In the rows, 128 means zero.
Each row of numbers belongs to one of the elements below and depends on some of the facts about them. Some rows are named. Which element is each other row?

Some rows with their names:
j986: [110  94 162  63 139 133 129 121 152 138 180 147 133 164 118  89  71 120
 106 124 171 146 128 183  88  95 139 108 136 103  65 125 159 130 139 152
 159]
j960: [124 132 178  78 155 115 163 165 152 160 186 132 155 153 111 134  98 103
 133 146 155 117 102 161  95  81 126 118 141 103 114 101 137 107 101 101
 156]
j337: [133 105 140  91 146 130 160 146 175 135 204 158 154 148 122 102  89 103
 109 123 163 115 132 155  70  71 113  94 138  65 101  92 174 107 138 105
 153]
j742: [134 101 156  97 159 127 151 151 199 151 196 157 161 137 110  84 101 105
 110 141 158 126 136 154  84  80 122 111 143  70 100  84 165 102 141 103
 146]
j555: [113 106 139  86 145 138 143 148 182 150 200 161 152 164 111 102 107 137
  99 156 185 129 131 179  59  81 120  88 146 102  80  75 154 128 172 129
 173]
j417: [108 105 146 107 160 122 144 177 181 153 210 141 149 168 117  87 102 123
 112 153 153 129 134 172  66  72 109  98 173 129  84  80 151 112 170 122
 137]
j162: [128 148 164  94 134 121 163 119 172 173 161 130 129 136 129 130 108 124
 133 157 137 149  88 160  87 131 124 101 141 135  99  89 130 104 132  71
 132]
j786: [124  96 165 103 157 139 154 176 160 171 162 152 137 168 122  63 109  99
 136 134 160 157 140 176 112  92 159 135 144 109 115 115 143 120 113  92
 156]
j875: [118 113 164  91 168 126 136 154 169 138 159 157 148 141  98  87 124 100
 107 184 154 131 105 182  94  80 110  98 157  84  97  94 145 147 157  95
 173]
j929: [117 100 178  98 175 134 166 176 165 177 134 152 139 158 111  51 118  93
 148 158 153 162 136 175 117 100 155 145 160 107 121 116 134 122 121  81
 153]
j323: [151  98 159  84 138 105 154 159 170 143 157 132 146 161 124  99  88  97
 134  99 160 136 139 163  88  93 141  77 142  96 103 106 168 154 118  94
 170]
j832: [126 118 148 126 144 135 138 147 171 146 152 149 128 139 130 107 121  98
 124 152 149 155 131 178  95  94 140  92 155 128  94 114 155 133 126  83
 166]
j826: [121 102 182  64 172 130 150 135 141 152 155 154 146 163  98  79  92 100
 124 157 146 147 118 176 107 108 123 118 147  84  97 130 147 148 136 110
 143]
j261: [131 119 124 129 137 140 125 167 147 124 174 150 126 155 135 119 102 101
 137 125 169 129 106 175  77  65 149 122 147 125  93 109 163  99 100  90
 190]
j416: [121 113 190  75 177 130 161 146 148 163 146 151 143 179 101 108 116  95
 150 169 148 131  89 170  73 128 113 110 120  94 122 101 142 122 123  90
 147]
j629: [115  99 150  69 140 133 148 141 147 148 156 152 145 165 103  73  89 131
 118 143 178 157 113 163  71  89 128 130 149  91  78 108 151 124 157 120
 161]
j810: [127  98 180 111 170 132 139 143 185 150 157 140 130 150 128  82 101  84
 137 135 146 150 148 188 126 102 152 120 146 112 100 136 144 144 101 106
 141]

Facts:
j101 Ω 36; j114 Ω 36; j129 Ω 194; j140 Ω 405; j149 Ω 36; j162 Ω 194
j166 Ω 36; j174 Ω 992; j182 Ω 36; j183 Ω 36; j201 Ω 36; j209 Ω 194
j210 Ω 36; j211 Ω 36; j214 Ω 194; j216 Ω 194; j217 Ω 36; j22 Ω 36
j237 Ω 194; j252 Ω 194; j253 Ω 194; j261 Ω 992; j262 Ω 405; j268 Ω 36
j286 Ω 405; j309 Ω 194; j321 Ω 36; j322 Ω 36; j323 Ω 194; j328 Ω 36
j330 Ω 405; j337 Ω 36; j341 Ω 194; j367 Ω 194; j377 Ω 36; j378 Ω 36
j38 Ω 194; j388 Ω 194; j39 Ω 194; j391 Ω 405; j394 Ω 405; j396 Ω 194
j404 Ω 36; j406 Ω 36; j410 Ω 194; j416 Ω 992; j417 Ω 36; j439 Ω 405
j442 Ω 405; j443 Ω 36; j445 Ω 36; j450 Ω 194; j460 Ω 194; j470 Ω 194
j474 Ω 36; j484 Ω 36; j487 Ω 992; j495 Ω 36; j499 Ω 992; j511 Ω 194
j523 Ω 194; j538 Ω 194; j547 Ω 194; j555 Ω 405; j559 Ω 194; j561 Ω 194
j563 Ω 194; j567 Ω 405; j58 Ω 194; j585 Ω 194; j589 Ω 405; j593 Ω 405
j594 Ω 194; j596 Ω 194; j598 Ω 405; j6 Ω 194; j602 Ω 194; j629 Ω 36
j633 Ω 405; j644 Ω 992; j646 Ω 405; j649 Ω 194; j67 Ω 194; j671 Ω 194
j673 Ω 405; j675 Ω 194; j683 Ω 405; j691 Ω 36; j731 Ω 405; j734 Ω 194
j735 Ω 36; j737 Ω 36; j742 Ω 405; j747 Ω 194; j755 Ω 405; j756 Ω 194
j760 Ω 992; j77 Ω 36; j778 Ω 194; j786 Ω 194; j792 Ω 405; j803 Ω 194
j807 Ω 36; j810 Ω 992; j814 Ω 405; j815 Ω 194; j824 Ω 194; j826 Ω 194
j832 Ω 194; j842 Ω 194; j846 Ω 36; j85 Ω 992; j858 Ω 992; j862 Ω 194
j864 Ω 194; j866 Ω 405; j867 Ω 194; j87 Ω 194; j875 Ω 405; j88 Ω 405
j882 Ω 992; j886 Ω 405; j894 Ω 194; j897 Ω 194; j898 Ω 36; j899 Ω 36
j906 Ω 405; j92 Ω 194; j922 Ω 36; j928 Ω 194; j929 Ω 194; j938 Ω 194
j952 Ω 36; j960 Ω 194; j966 Ω 36; j967 Ω 194; j970 Ω 405; j98 Ω 194
j986 Ω 992; j993 Ω 194; j995 Ω 194; j114 Θ j960; j114 Θ j487; j129 Θ j268
j129 Θ j596; j140 Θ j993; j140 Θ j162; j149 Θ j824; j162 Θ j268; j174 Θ j67
j174 Θ j443; j174 Θ j807; j174 Θ j416; j182 Θ j567; j182 Θ j396; j183 Θ j92
j183 Θ j864; j201 Θ j585; j201 Θ j85; j209 Θ j929; j209 Θ j443; j209 Θ j388
j209 Θ j970; j209 Θ j85; j210 Θ j882; j210 Θ j101; j210 Θ j442; j210 Θ j807
j211 Θ j960; j211 Θ j970; j214 Θ j211; j214 Θ j378; j216 Θ j309; j216 Θ j460
j217 Θ j268; j217 Θ j747; j217 Θ j211; j22 Θ j929; j22 Θ j85; j237 Θ j85
j252 Θ j760; j253 Θ j377; j261 Θ j114; j261 Θ j523; j262 Θ j377; j262 Θ j866
j262 Θ j952; j286 Θ j330; j286 Θ j328; j286 Θ j511; j286 Θ j864; j309 Θ j814
j309 Θ j755; j309 Θ j970; j321 Θ j92; j322 Θ j928; j322 Θ j967; j322 Θ j88
j323 Θ j760; j323 Θ j824; j328 Θ j77; j330 Θ j328; j330 Θ j388; j337 Θ j88
j337 Θ j742; j341 Θ j406; j341 Θ j875; j367 Θ j858; j367 Θ j406; j377 Θ j755
j377 Θ j410; j38 Θ j866; j38 Θ j237; j388 Θ j487; j391 Θ j183; j391 Θ j22
j394 Θ j596; j396 Θ j211; j404 Θ j862; j404 Θ j416; j406 Θ j330; j406 Θ j88
j410 Θ j328; j416 Θ j928; j417 Θ j201; j439 Θ j77; j439 Θ j952; j442 Θ j970
j442 Θ j416; j443 Θ j211; j445 Θ j341; j450 Θ j929; j450 Θ j786; j450 Θ j673
j470 Θ j87; j470 Θ j214; j470 Θ j341; j474 Θ j216; j474 Θ j377; j474 Θ j810
j484 Θ j39; j484 Θ j149; j484 Θ j396; j487 Θ j906; j495 Θ j77; j495 Θ j602
j499 Θ j561; j547 Θ j683; j555 Θ j445; j555 Θ j585; j555 Θ j742; j559 Θ j585
j561 Θ j906; j563 Θ j92; j567 Θ j214; j567 Θ j262; j58 Θ j330; j58 Θ j439
j58 Θ j675; j58 Θ j85; j585 Θ j561; j589 Θ j309; j589 Θ j826; j589 Θ j323
j593 Θ j330; j598 Θ j995; j598 Θ j394; j598 Θ j862; j598 Θ j602; j629 Θ j58
j633 Θ j330; j633 Θ j826; j644 Θ j786; j644 Θ j864; j644 Θ j826; j644 Θ j807
j646 Θ j594; j646 Θ j237; j649 Θ j262; j67 Θ j960; j671 Θ j217; j671 Θ j862
j673 Θ j58; j683 Θ j268; j683 Θ j747; j683 Θ j416; j731 Θ j394; j734 Θ j286
j735 Θ j760; j735 Θ j952; j735 Θ j967; j735 Θ j406; j737 Θ j322; j737 Θ j646
j737 Θ j589; j742 Θ j511; j742 Θ j201; j742 Θ j443; j747 Θ j960; j747 Θ j928
j755 Θ j966; j756 Θ j98; j760 Θ j77; j760 Θ j858; j77 Θ j970; j786 Θ j388
j792 Θ j735; j803 Θ j470; j803 Θ j201; j803 Θ j898; j807 Θ j309; j807 Θ j442
j814 Θ j970; j814 Θ j691; j815 Θ j929; j815 Θ j633; j824 Θ j511; j824 Θ j443
j824 Θ j967; j826 Θ j410; j842 Θ j214; j842 Θ j755; j842 Θ j882; j846 Θ j38
j85 Θ j747; j85 Θ j211; j862 Θ j646; j862 Θ j602; j864 Θ j309; j864 Θ j328
j864 Θ j952; j864 Θ j262; j864 Θ j406; j866 Θ j443; j867 Θ j814; j87 Θ j166
j87 Θ j6; j88 Θ j691; j894 Θ j928; j894 Θ j367; j894 Θ j439; j894 Θ j85
j897 Θ j377; j897 Θ j593; j899 Θ j735; j899 Θ j966; j906 Θ j691; j922 Θ j92
j922 Θ j114; j922 Θ j6; j938 Θ j209; j938 Θ j253; j960 Θ j77; j960 Θ j755
j960 Θ j906; j960 Θ j88; j966 Θ j691; j986 Θ j209; j986 Θ j286; j986 Θ j474
j995 Θ j450; j995 Θ j585; j995 Θ j85; j101 δ flaskil; j114 δ logrik; j129 δ logrik
j140 δ flaskil; j149 δ bafus; j162 δ logrik; j166 δ flaskil; j174 δ ribren; j182 δ flaskil
j183 δ flaskil; j201 δ flaskil; j209 δ bafus; j210 δ flaskil; j211 δ flaskil; j214 δ ribren
j216 δ bafus; j217 δ ribren; j22 δ voplu; j237 δ flaskil; j252 δ voplu; j253 δ voplu
j261 δ flaskil; j262 δ bafus; j268 δ ribren; j286 δ flaskil; j309 δ ribren; j321 δ voplu
j322 δ ribren; j323 δ flaskil; j328 δ bafus; j330 δ logrik; j337 δ voplu; j341 δ logrik
j367 δ flaskil; j377 δ ribren; j378 δ bafus; j38 δ logrik; j388 δ flaskil; j39 δ logrik
j391 δ flaskil; j394 δ voplu; j396 δ voplu; j404 δ ribren; j406 δ ribren; j410 δ ribren
j416 δ ribren; j417 δ bafus; j439 δ ribren; j442 δ logrik; j443 δ ribren; j445 δ ribren
j450 δ ribren; j460 δ bafus; j470 δ flaskil; j474 δ flaskil; j484 δ flaskil; j487 δ flaskil
j495 δ flaskil; j499 δ flaskil; j511 δ ribren; j523 δ bafus; j538 δ logrik; j547 δ bafus
j555 δ ribren; j559 δ ribren; j561 δ ribren; j563 δ voplu; j567 δ ribren; j58 δ ribren
j585 δ logrik; j589 δ logrik; j593 δ bafus; j594 δ ribren; j596 δ ribren; j598 δ flaskil
j6 δ flaskil; j602 δ ribren; j629 δ ribren; j633 δ ribren; j644 δ flaskil; j646 δ ribren
j649 δ bafus; j67 δ ribren; j671 δ flaskil; j673 δ ribren; j675 δ ribren; j683 δ ribren
j691 δ voplu; j731 δ logrik; j734 δ logrik; j735 δ ribren; j737 δ ribren; j742 δ voplu
j747 δ flaskil; j755 δ flaskil; j756 δ flaskil; j760 δ ribren; j77 δ logrik; j778 δ voplu
j786 δ flaskil; j792 δ logrik; j803 δ voplu; j807 δ ribren; j810 δ flaskil; j814 δ ribren
j815 δ ribren; j824 δ ribren; j826 δ ribren; j832 δ flaskil; j842 δ bafus; j846 δ ribren
j85 δ flaskil; j858 δ bafus; j862 δ ribren; j864 δ voplu; j866 δ voplu; j867 δ ribren
j87 δ ribren; j875 δ ribren; j88 δ flaskil; j882 δ voplu; j886 δ ribren; j894 δ flaskil
j897 δ flaskil; j898 δ flaskil; j899 δ bafus; j906 δ ribren; j92 δ voplu; j922 δ logrik
j928 δ ribren; j929 δ flaskil; j938 δ ribren; j952 δ logrik; j960 δ logrik; j966 δ ribren
j967 δ ribren; j970 δ ribren; j98 δ logrik; j986 δ ribren; j993 δ ribren; j995 δ flaskil

Which element is each row?
No name comes twice in this set of rows, the named rows included.
[136 126 161  61 131 103 161 141 159 165 184 124 158 137 115 121  68 108
 129 118 157 135 124 168  92  90 134 105 134 110  96 109 139 130 121 109
 145]	j589
[127 129 138 128 128 136 134 122 181 151 151 150 112 151 144 122 108 116
 141 124 154 161 120 157  67 116 141  80 140 149  87  86 161 114 125  72
 162]	j140
[123 148 158 110 149 123 136 112 174 154 166 134 129 107 114 120 102  95
 112 182 123 151 113 169 127  91 131 102 169 128  99 111 120 149 137  74
 139]	j98
[124  94 164  92 163 135 143 117 178 148 173 145 132 145 122  74  82  94
 122 130 145 146 139 169 114  95 127 133 148  80  98 132 162  99 122 114
 136]	j253
[122 117 163  93 160 139 131 119 158 136 151 159 130 151 115 110 110 112
 117 171 149 145 104 179  86 106 128 100 151 104  89 106 149 140 144 104
 154]	j886
[122 104 126 119 144 127 136 140 207 135 208 158 150 135 124  89 103 121
  97 138 168 129 114 155  62  69 120 109 156  91  79  67 172  93 154 115
 165]	j803
[126 128 179  78 158 123 159 140 166 173 180 125 146 155 112 127  89 111
 146 141 149 120 100 172 100 111 127 112 130 114 109 116 132  89  97 101
 143]	j442
[142  93 158  86 145 119 153 131 161 132 170 149 141 148 118  79  85  94
 116 110 143 137 129 164  94  75 127 137 152  76  83 124 164 112 123 108
 144]	j864
[123 101 158  67 144 122 130 126 155 147 182 148 144 181 113 123  91 130
 130 129 173 121 107 172  50 114 119  93 112 106  79 102 162 104 124 133
 162]	j174
[119 103 204  75 202 128 157 155 148 160 146 154 154 173  95  93 125  84
 152 177 144 123 103 184 108 116 121 115 139  78 124 123 146 128 117 102
 146]	j970
[120 113 192 104 193 132 149 126 181 144 175 143 142 144 109 102 106  75
 136 160 128 110 106 177 114 100 112 114 145  76 115 122 161  87  98  94
 139]	j882
[138 108 171  99 167 125 168 182 171 155 166 152 161 153 120 101 116  83
 136 149 159 118 129 180  99  81 135  97 134  93 127 105 153 141 113  75
 171]	j88
[120 108 135 123 146 145 149 177 167 144 191 159 145 150 131 104 119 110
 118 143 177 137 141 179  80  73 143  98 131 122 106  95 155 122 128  93
 160]	j499

The same elements again, as new rows of numbers:
Some rows with their names:
j261: [ 98 181 112 133 122 119 109 110 126 162 201 104  81]
j561: [135 129 121 115 144 131 127 149 124 131 111 123 123]
j585: [149 116 119 125 122 140 108 115 139 133 132 130 137]
j995: [118 134 125 130 118 137 136 132 141 118 154 139 123]
j832: [119 140 123 137 119 129 134 130 137 124 153 138 129]
j367: [122 138 123 141 120 128 135 134 138 121 154 139 130]
j538: [145 120 133 133 116 134 112 108 137 140 131 125 139]
j646: [131 120 145 113 134 136 141 145 126 131 112 122 125]
j786: [117 137 126 141 121 127 138 132 139 122 157 135 130]
j388: [117 140 125 142 121 123 134 132 137 125 158 134 128]
j760: [133 125 137 125 144 126 135 146 123 134 108 121 129]
j182: [122 150  95 143 146 151 123 128 140 127 148 137 111]
j952: [153 116 147 137 109 123 116 121 133 144 141 131 152]
j67: [130 131 135 123 139 125 134 144 123 136 111 120 127]
j671: [110 141 120 127 124 155 140 119 146 115 142 133 112]
j309: [131 127 138 127 139 121 134 146 123 134 108 119 133]
j673: [131 123 138 122 137 123 137 146 124 132 109 119 133]

Name these rows:
No name comes twice in this set of rows, the named rows included.
[128 125 104 116 156 135 125 141 128 124 101 120 118]	j555
[109 208 153 127  76 122 129 113 109 158   6 150 114]	j993
[127 125  95  99 128  87 106 159 119 114 110 129 136]	j87
[128 163 144 126  83 148 117  85 136 148  70 138 122]	j162
[128 125  98 111 156 144 123 141 130 122  99 120 115]	j559
[148 114 135 134 123 142 118 109 139 137 132 126 139]	j38
[128 126 141 118 134 134 139 143 124 132 105 121 126]	j416
[137 132 125 124 145 131 125 150 122 137 111 125 126]	j567
[123 136 107 133 126 132 126 139 139 115 152 144 126]	j201
[127 164 134 125  87 108 107 113  86 184 213  97  87]	j523
[125 132 157 157 105 105 147 140 133 130 161 140 153]	j810
[105 113 138 119 114  49  97 108 112 112 146 130 145]	j92
[150 115 113 130 103 128 128 136 106 121 139 140 140]	j378
[122 138  96 127 121 119 118 144 137 113 154 147 131]	j470

